Below are the code and all the weights of a small trained network. Each question names an input and a class and asks about switching units off, where a switched-off unit gives its printed mean instead of its output.

import numpy as np


def w(rows, s, z=0):
    codes = np.array(rows[::2]) - 128.0
    scale = np.full(codes.shape[1], s)
    scale[-1] = z or s
    return codes * scale


def f(y):
    return y / 2 * (1 + np.tanh(0.7978845608 * (y + 0.044715 * y**3)))


def log_softmax(a):
    a = a - a.max(-1, keepdims=True)
    return a - np.log(np.exp(a).sum(-1, keepdims=True))


def net(x, mask):
    res = np.array(x, float).reshape(1, 6) / 4 @ E
    y = f(res @ A[0][:, :-1].T + A[0][:, -1])
    res = res + np.where(mask, y, B[0][:, -1]) @ B[0][:, :-1]
    return log_softmax(res[-1] @ U[:, :-1].T + U[:, -1])


A, B = {}, {}
E = w([
[185,112,161,110,56,88,157],'x0',
[171,163,89,136,45,117,60],'x1',
[125,4,101,108,92,142,176],'x2',
[228,201,39,125,130,107,119],'x3',
[143,144,97,73,119,178,222],'x4',
[125,159,118,162,108,171,121],'x5',
],0.013)
A[0] = w([
[113,11,172,108,134,95,184,162],'neuron 0',
[103,193,159,113,128,80,128,99],'neuron 1',
[165,175,56,178,72,88,73,210],'neuron 2',
[162,227,131,53,117,75,150,197],'neuron 3',
[55,142,175,98,167,85,192,203],'neuron 4',
[149,235,174,58,137,89,127,202],'neuron 5',
[22,149,151,216,206,204,156,154],'neuron 6',
[163,224,227,137,240,98,177,217],'neuron 7',
[123,105,106,185,49,114,4,170],'neuron 8',
[88,96,137,141,86,143,12,142],'neuron 9',
[88,209,141,121,199,155,165,137],'neuron 10',
[233,205,62,130,112,110,163,176],'neuron 11',
[236,89,58,189,119,74,106,208],'neuron 12',
[97,137,193,131,193,175,75,137],'neuron 13',
[71,66,198,121,169,154,188,252],'neuron 14',
[88,142,93,95,89,202,201,134],'neuron 15',
[57,125,129,175,98,122,51,159],'neuron 16',
[168,86,60,171,126,145,144,253],'neuron 17',
[109,203,163,102,123,204,64,252],'neuron 18',
[191,77,15,201,95,114,123,162],'neuron 19',
[54,58,144,144,115,51,72,239],'neuron 20',
[103,2,109,74,67,186,176,216],'neuron 21',
],0.0098,0.005)
B[0] = w([
[156,22,212,23,198,137,137,235],'neuron 0',
[135,112,98,199,111,75,64,155],'neuron 1',
[166,213,98,109,71,194,60,239],'neuron 2',
[227,69,44,235,103,179,140,202],'neuron 3',
[73,53,133,174,179,49,142,198],'neuron 4',
[187,57,64,234,79,176,79,199],'neuron 5',
[32,178,104,113,215,55,166,237],'neuron 6',
[118,82,17,207,108,100,140,213],'neuron 7',
[124,192,255,120,84,156,49,232],'neuron 8',
[111,135,229,162,42,131,67,203],'neuron 9',
[82,145,52,184,144,67,167,188],'neuron 10',
[243,189,17,136,54,207,100,237],'neuron 11',
[169,152,124,29,159,183,92,221],'neuron 12',
[92,163,134,129,137,34,142,193],'neuron 13',
[98,60,195,139,245,95,185,248],'neuron 14',
[98,155,145,184,141,189,235,181],'neuron 15',
[64,138,197,153,52,95,116,201],'neuron 16',
[95,203,147,36,144,157,156,190],'neuron 17',
[33,203,81,212,78,80,133,207],'neuron 18',
[149,198,141,13,108,180,91,206],'neuron 19',
[132,107,210,36,150,44,33,232],'neuron 20',
[77,144,219,90,202,220,183,252],'neuron 21',
],0.0081,0.015)
U = w([
[102,90,170,114,170,230,235,184],'0',
[199,92,64,214,127,147,138,136],'1',
[205,150,86,71,126,185,126,118],'2',
[85,123,91,162,192,84,164,2],'3',
[155,1,188,47,187,107,126,40],'4',
[125,137,172,135,96,139,77,207],'5',
],0.012,0.0039)

Each question gives the input, the list of numbers given to net, and the class t.
The units are the neurons (one row each of A and B). Each row of codes is followed by its name. A weight is (code - 128) times the scale printed after its matrix; where a second scale follows, it is the last column's (A, B and U).
mask holds one flag per neuron, in row order. A switched-off neuron (its flag False) gives its mean, the last column of its row in B, instead of its output. The means were averaged over made-up inputs and are rounded, as every weight is.
A unit's drop is (log p(t) with every unit on - log p(t) with that unit switched off) / (log p(t) with every unit on - log p(t) with every unit switched off).
The circuit of an input: a set's keep is (log p(t) with only the set's units on - log p(t) with every unit switched off) / (log p(t) with every unit on - log p(t) with every unit switched off). Starting from the 12 units with the biggest drops (on a tie, the unit counted first), units are removed one at a time, each time the one whose removal leaves the highest keep (on an exact tie, the one counted first), for as long as the keep stays at least 0.8.
circuit, biggest first: the units of the circuit, biggest drop first
k most important neurons: the k neurons with the biggest drops, biggest first
drop of u: that unit's drop, to one decimal
input [-3,-7,-3,-7,-1,-6], class 4: 3 most important neurons -> [neuron 0; neuron 20; neuron 14]
input [-2,6,-5,3,-2,-2], class 2: circuit, biggest first -> [neuron 11]
input [-7,-1,0,-7,5,-2], class 3: 4 most important neurons -> [neuron 6; neuron 4; neuron 10; neuron 13]
input [6,3,-8,4,-7,-3], class 1: 2 most important neurons -> [neuron 3; neuron 5]
input [5,-5,1,2,-1,2], class 4: 3 most important neurons -> [neuron 15; neuron 18; neuron 2]
input [-5,-2,3,5,2,-5], class 2: 2 most important neurons -> [neuron 14; neuron 21]
input [-3,-1,3,-7,3,0], class 4: 2 most important neurons -> [neuron 0; neuron 20]
input [6,-2,-5,8,-4,1], class 1: 3 most important neurons -> [neuron 3; neuron 5; neuron 7]
input [8,-5,-5,-5,6,8], class 3: drop of neuron 4 -> 0.1
input [-2,-4,-8,7,8,8], class 1: drop of neuron 5 -> 0.0
input [7,1,-1,-1,0,3], class 2: drop of neuron 4 -> 0.1
input [1,-6,0,-1,-4,5], class 3: drop of neuron 6 -> 0.3
